Below are the code and all the weights of a small trained network. Each question names an input and a target symbol and asks about switching units off, where a switched-off unit gives its printed mean instead of its output.

import numpy as np


def w(rows, s, z=0):
    codes = np.array(rows[::2]) - 128.0
    scale = np.full(codes.shape[1], s)
    scale[-1] = z or s
    return codes * scale


def f(y):
    return y / 2 * (1 + np.tanh(0.7978845608 * (y + 0.044715 * y**3)))


def softmax(a):
    e = np.exp(a - a.max(-1, keepdims=True))
    return e / e.sum(-1, keepdims=True)


def log_softmax(a):
    a = a - a.max(-1, keepdims=True)
    return a - np.log(np.exp(a).sum(-1, keepdims=True))


def net(x, mask):
    ids = ['ΔΘΛΠαμξφψ'.index(c) for c in x.split()]
    T = len(ids)
    res = E[ids] + P[:T]
    r = res
    for j in range(2):
        rows = slice(4 * j, 4 * j + 4)
        q, k, v = (r @ M[0][rows].T for M in (Q, K, V))
        z = softmax(np.where(np.tri(T) > 0, q @ k.T / 4**0.5, -1e9)) @ v
        o = O[0][rows]
        res = res + np.where(mask[j], z, o[:, -1]) @ o[:, :-1]
    y = f(res @ A[0][:, :-1].T + A[0][:, -1])
    res = res + np.where(mask[2:14], y, B[0][:, -1]) @ B[0][:, :-1]
    return log_softmax(res[-1] @ U[:, :-1].T + U[:, -1])


Q, K, V, O, A, B = {}, {}, {}, {}, {}, {}
E = w([
[210,99,157,68],'Δ',
[149,198,89,209],'Θ',
[163,186,70,152],'Λ',
[113,7,123,76],'Π',
[206,188,98,72],'α',
[115,118,181,235],'μ',
[104,65,61,138],'ξ',
[89,204,103,159],'φ',
[200,219,128,136],'ψ',
],0.018)
P = w([
[255,39,54,183],'0',
[202,108,131,99],'1',
[184,114,152,89],'2',
[195,117,156,91],'3',
[193,118,151,108],'4',
[194,112,150,107],'5',
],0.0091)
Q[0] = w([
[97,161,182,91],'head 1',
[219,252,134,65],'head 1',
[101,155,115,129],'head 1',
[105,92,94,68],'head 1',
[192,111,108,145],'head 2',
[34,140,138,137],'head 2',
[93,199,153,78],'head 2',
[143,142,117,160],'head 2',
],0.017)
K[0] = w([
[183,100,165,94],'head 1',
[121,148,251,164],'head 1',
[126,168,120,132],'head 1',
[85,137,99,91],'head 1',
[237,87,63,173],'head 2',
[51,180,180,83],'head 2',
[59,169,138,77],'head 2',
[127,156,81,173],'head 2',
],0.015)
V[0] = w([
[172,154,163,1],'head 1',
[111,167,103,102],'head 1',
[153,61,88,135],'head 1',
[94,143,113,128],'head 1',
[60,134,123,65],'head 2',
[84,112,152,188],'head 2',
[122,166,214,186],'head 2',
[83,213,65,158],'head 2',
],0.012)
O[0] = w([
[176,147,105,74,61],'head 1',
[62,186,70,134,81],'head 1',
[158,106,226,209,225],'head 1',
[117,187,20,155,96],'head 1',
[219,54,135,165,6],'head 2',
[84,170,224,126,124],'head 2',
[143,144,185,2,78],'head 2',
[23,142,90,96,74],'head 2',
],0.0062,0.013)
A[0] = w([
[136,36,182,30,253],'neuron 1',
[107,118,50,162,124],'neuron 2',
[148,104,156,177,75],'neuron 3',
[71,161,107,164,27],'neuron 4',
[244,111,102,136,236],'neuron 5',
[121,222,120,169,167],'neuron 6',
[16,187,133,83,19],'neuron 7',
[141,84,153,219,128],'neuron 8',
[143,147,60,141,92],'neuron 9',
[141,191,123,138,146],'neuron 10',
[171,211,103,126,62],'neuron 11',
[133,106,129,127,81],'neuron 12',
],0.011,0.004)
B[0] = w([
[140,133,110,178,175],'neuron 1',
[87,168,94,120,145],'neuron 2',
[124,106,164,97,196],'neuron 3',
[122,53,137,67,134],'neuron 4',
[102,166,125,103,199],'neuron 5',
[116,2,138,112,157],'neuron 6',
[119,193,71,145,138],'neuron 7',
[147,157,75,91,252],'neuron 8',
[144,149,106,52,136],'neuron 9',
[97,38,199,126,137],'neuron 10',
[131,48,152,98,138],'neuron 11',
[102,110,141,138,131],'neuron 12',
],0.01,0.019)
U = w([
[156,212,153,13,105],'Δ',
[40,195,142,109,128],'Θ',
[87,63,136,136,3],'Λ',
[218,235,149,112,105],'Π',
[129,253,62,229,244],'α',
[116,205,228,216,240],'μ',
[212,67,111,254,23],'ξ',
[107,150,130,92,106],'φ',
[137,115,172,66,14],'ψ',
],0.0067,0.004)

Each question gives the input, a string of symbols that net reads in full, and the target symbol t.
The units are the heads (4 rows each of Q, K, V and O) and the neurons (one row each of A and B). Each row of codes is followed by its name. A weight is (code - 128) times the scale printed after its matrix; where a second scale follows, it is the last column's (O, A, B and U).
mask holds one flag per unit, heads first, then neurons. A switched-off unit (its flag False) gives its mean, the last column of its rows in O or B, instead of its output. The means were averaged over made-up inputs and are rounded, as every weight is.
A unit's drop is (log p(t) with every unit on - log p(t) with that unit switched off) / (log p(t) with every unit on - log p(t) with every unit switched off).
The circuit of an input: a set's keep is (log p(t) with only the set's units on - log p(t) with every unit switched off) / (log p(t) with every unit on - log p(t) with every unit switched off). Starting from the 12 units with the biggest drops (on a tie, the unit counted first), units are removed one at a time, each time the one whose removal leaves the highest keep (on an exact tie, the one counted first), for as long as the keep stays at least 0.8.
circuit, biggest first: the units of the circuit, biggest drop first
most important unit: the unit with the biggest drop
k most important neurons: the k neurons with the biggest drops, biggest first
which heads matter: for each layer, one digit per head in row order, 1 if its drop is at least 0.15 and else 0, layers parted by /
drop when u is switched off: that unit's drop, to one decimal
input μ ξ Λ, target μ: circuit, biggest first => (head 2; neuron 8; head 1)
input ξ α Θ Θ μ, target ξ: circuit, biggest first => (neuron 5; head 2)
input μ Δ ψ, target μ: circuit, biggest first => (head 1; neuron 8; head 2)
input μ ψ ξ Π Θ α, target μ: circuit, biggest first => (neuron 8; head 1; head 2; neuron 1)
input Π ξ Θ Π Δ, target Π: which heads matter => 01
input μ μ μ Δ ξ Π, target μ: circuit, biggest first => (head 2; neuron 8; neuron 1)
input ξ Θ Π ξ ψ μ, target ξ: circuit, biggest first => (head 2; neuron 5)
input α ξ ξ Δ Θ, target Λ: circuit, biggest first => (neuron 6; head 1; neuron 10)
input μ ψ Θ Δ, target μ: most important unit => neuron 8
input Δ Δ ξ ψ, target ψ: circuit, biggest first => (neuron 11; neuron 10; neuron 6)
input Λ Π ξ Θ, target Λ: which heads matter => 00
input μ α Δ Π Θ ξ, target μ: which heads matter => 01
input Π μ μ μ, target Π: which heads matter => 11
input φ ξ Π Π ξ, target α: most important neuron => (neuron 6)
input Λ Π ξ, target α: drop when neuron 2 is switched off => 0.2
input μ ψ φ α α, target μ: drop when neuron 11 is switched off => 0.0
input μ Δ Π μ ξ, target μ: drop when neuron 8 is switched off => 0.6
